Here is a tiny trained network, its code and every weight. The questions are about switching its units off for an input and a class, where a switched-off unit gives its printed mean instead of its output.

import numpy as np


def w(rows, s, z=0):
    codes = np.array(rows[::2]) - 128.0
    scale = np.full(codes.shape[1], s)
    scale[-1] = z or s
    return codes * scale


def norm(h):
    return h / np.sqrt((h * h).mean(-1, keepdims=True) + 1e-5)


def f(y):
    return y / 2 * (1 + np.tanh(0.7978845608 * (y + 0.044715 * y**3)))


def log_softmax(a):
    a = a - a.max(-1, keepdims=True)
    return a - np.log(np.exp(a).sum(-1, keepdims=True))


def net(x, mask):
    res = np.array(x, float).reshape(1, 6) / 4 @ E
    u = 0
    for l in range(4):
        y = f(norm(res) @ A[l][:, :-1].T + A[l][:, -1])
        res = res + np.where(mask[u : u + 6], y, B[l][:, -1]) @ B[l][:, :-1]
        u += 6
    return log_softmax(norm(res)[-1] @ U[:, :-1].T + U[:, -1])


A, B = {}, {}
E = w([
[157,1,115,124,54,104,185,157],'x0',
[126,128,129,129,127,126,128,128],'x1',
[125,120,236,112,158,113,162,168],'x2',
[219,157,175,119,84,128,69,74],'x3',
[142,102,147,177,156,195,160,113],'x4',
[135,173,135,140,73,140,155,137],'x5',
],0.008)
A[0] = w([
[168,117,133,238,197,132,206,125,212],'L0N0',
[139,255,99,146,13,150,239,182,79],'L0N1',
[99,206,175,72,177,151,120,42,80],'L0N2',
[34,154,176,42,82,3,98,154,172],'L0N3',
[126,33,90,67,244,80,67,65,109],'L0N4',
[15,119,125,128,131,165,174,181,1],'L0N5',
],0.0072,0.0028)
B[0] = w([
[190,209,150,174,108,101,60,175,227],'L0N0',
[37,70,219,133,134,112,47,120,187],'L0N1',
[94,194,117,119,99,108,208,130,213],'L0N2',
[198,152,89,142,117,147,103,195,253],'L0N3',
[47,131,218,140,53,138,95,136,226],'L0N4',
[168,120,112,1,134,200,156,70,190],'L0N5',
],0.0099,0.0044)
A[1] = w([
[215,138,182,75,71,110,88,32,73],'L1N0',
[113,121,137,145,76,89,97,93,232],'L1N1',
[188,148,159,10,101,166,135,3,121],'L1N2',
[190,132,191,187,167,194,162,140,67],'L1N3',
[192,43,156,137,76,52,131,152,169],'L1N4',
[16,95,49,94,189,210,188,156,4],'L1N5',
],0.0069,0.0026)
B[1] = w([
[153,89,160,2,102,124,175,148,183],'L1N0',
[44,148,59,141,145,246,124,190,196],'L1N1',
[136,180,182,112,113,209,159,222,153],'L1N2',
[219,120,74,173,164,199,90,106,163],'L1N3',
[58,250,100,127,141,107,253,114,253],'L1N4',
[234,175,205,33,72,205,167,152,178],'L1N5',
],0.0071,0.0051)
A[2] = w([
[136,117,171,212,132,173,112,98,109],'L2N0',
[101,95,112,75,84,22,111,184,76],'L2N1',
[168,173,173,131,171,61,165,181,206],'L2N2',
[205,181,74,157,85,143,116,254,76],'L2N3',
[152,37,155,191,68,158,177,112,181],'L2N4',
[98,90,241,138,134,132,117,201,250],'L2N5',
],0.0085,0.0011)
B[2] = w([
[145,100,125,151,49,69,21,235,152],'L2N0',
[164,244,180,168,154,51,32,163,172],'L2N1',
[79,83,36,214,87,221,198,125,198],'L2N2',
[150,58,103,178,90,180,60,154,253],'L2N3',
[60,255,179,138,205,34,84,178,167],'L2N4',
[83,99,159,77,79,135,55,1,205],'L2N5',
],0.0075,0.0069)
A[3] = w([
[113,134,162,89,85,96,97,234,153],'L3N0',
[176,153,31,137,132,163,32,136,250],'L3N1',
[26,90,44,144,26,210,98,119,217],'L3N2',
[202,164,101,99,98,200,142,63,196],'L3N3',
[151,175,72,161,78,93,236,149,147],'L3N4',
[199,73,254,111,107,236,165,175,244],'L3N5',
],0.0064,0.0013)
B[3] = w([
[190,171,202,82,216,176,110,69,191],'L3N0',
[151,98,115,144,153,106,172,194,205],'L3N1',
[145,2,154,175,144,111,162,22,254],'L3N2',
[81,38,148,54,74,61,180,121,171],'L3N3',
[54,168,129,164,125,162,153,146,175],'L3N4',
[145,67,56,55,225,75,125,115,205],'L3N5',
],0.0094,0.0079)
U = w([
[182,117,120,1,138,168,175,133,89],'0',
[57,113,211,133,115,111,48,88,67],'1',
[85,221,88,170,96,132,192,158,146],'2',
[233,135,94,176,120,149,47,218,60],'3',
[107,63,129,137,100,168,133,133,255],'4',
[146,63,70,166,133,135,156,65,127],'5',
],0.013,0.0046)

Each question gives the input, the list of numbers given to net, and the class t.
The units are the neurons (one row each of A and B). Each row of codes is followed by its name. A weight is (code - 128) times the scale printed after its matrix; where a second scale follows, it is the last column's (A, B and U).
mask holds one flag per neuron, layer by layer. A switched-off neuron (its flag False) gives its mean, the last column of its row in B, instead of its output. The means were averaged over made-up inputs and are rounded, as every weight is.
A unit's drop is (log p(t) with every unit on - log p(t) with that unit switched off) / (log p(t) with every unit on - log p(t) with every unit switched off).
The circuit of an input: a set's keep is (log p(t) with only the set's units on - log p(t) with every unit switched off) / (log p(t) with every unit on - log p(t) with every unit switched off). Starting from the 12 units with the biggest drops (on a tie, the unit counted first), units are removed one at a time, each time the one whose removal leaves the highest keep (on an exact tie, the one counted first), for as long as the keep stays at least 0.8.
units of the circuit, in order: the units of the circuit, biggest drop first
top k neurons: the k neurons with the biggest drops, biggest first
top k neurons in layer l: the k neurons of layer l with the biggest drops, biggest first
input [6,4,8,6,3,8], class 1: units of the circuit, in order	L2N5, L2N4
input [-4,6,-3,7,8,0], class 3: units of the circuit, in order	L2N0
input [-7,2,-6,-4,-8,-7], class 3: top 3 neurons	L1N4, L0N3, L2N5
input [-3,-7,-5,-8,6,8], class 0: units of the circuit, in order	L0N5, L1N5
input [-5,-3,2,2,-6,-4], class 3: top 2 neurons	L0N3, L1N4
input [3,-3,7,6,4,8], class 1: units of the circuit, in order	L0N1, L2N5
input [7,0,2,2,-7,-5], class 2: units of the circuit, in order	L1N4, L3N4
input [6,3,0,5,0,-2], class 2: units of the circuit, in order	L1N4, L3N4
input [8,-5,3,2,-8,4], class 2: top 3 neurons	L1N4, L0N0, L2N1
input [-2,-4,-2,7,8,6], class 3: top 2 neurons	L0N5, L2N0
input [-3,1,3,-1,4,0], class 3: top 4 neurons in layer 1	L1N4, L1N3, L1N0, L1N5
input [-2,0,-6,1,-6,-7], class 1: top 3 neurons in layer 2	L2N2, L2N1, L2N3
input [2,7,0,0,-7,6], class 3: top 3 neurons	L0N3, L2N1, L0N4
input [5,0,-1,1,0,-4], class 2: units of the circuit, in order	L1N4
input [6,-2,7,-8,-5,-2], class 0: units of the circuit, in order	L0N5, L3N0
input [0,-6,-5,-6,3,6], class 0: top 4 neurons	L0N5, L1N5, L0N4, L2N2
input [7,3,-7,5,7,7], class 1: top 4 neurons in layer 0	L0N1, L0N3, L0N2, L0N5
input [3,-5,8,-1,-6,-7], class 5: top 2 neurons in layer 2	L2N2, L2N5
input [5,4,-2,5,8,6], class 3: top 2 neurons in layer 0	L0N5, L0N4
input [8,-4,8,-4,4,5], class 2: units of the circuit, in order	L2N4, L3N2
input [8,-2,3,-3,-6,-2], class 2: units of the circuit, in order	L1N4, L2N1
input [4,3,8,1,6,-4], class 5: top neuron in layer 2	L2N2
input [0,2,7,-8,5,-6], class 0: top 3 neurons in layer 0	L0N5, L0N1, L0N3
input [-8,-3,7,-8,-4,-1], class 0: top 3 neurons	L0N5, L1N5, L1N4
input [-4,6,8,-4,-6,-4], class 5: top 3 neurons in layer 0	L0N3, L0N0, L0N1
input [0,-1,1,-7,7,4], class 0: top 3 neurons	L0N5, L0N3, L3N5
input [1,-4,-2,3,5,-8], class 1: units of the circuit, in order	L0N4
input [3,-7,8,-6,-6,3], class 5: units of the circuit, in order	L2N2, L3N2, L2N5
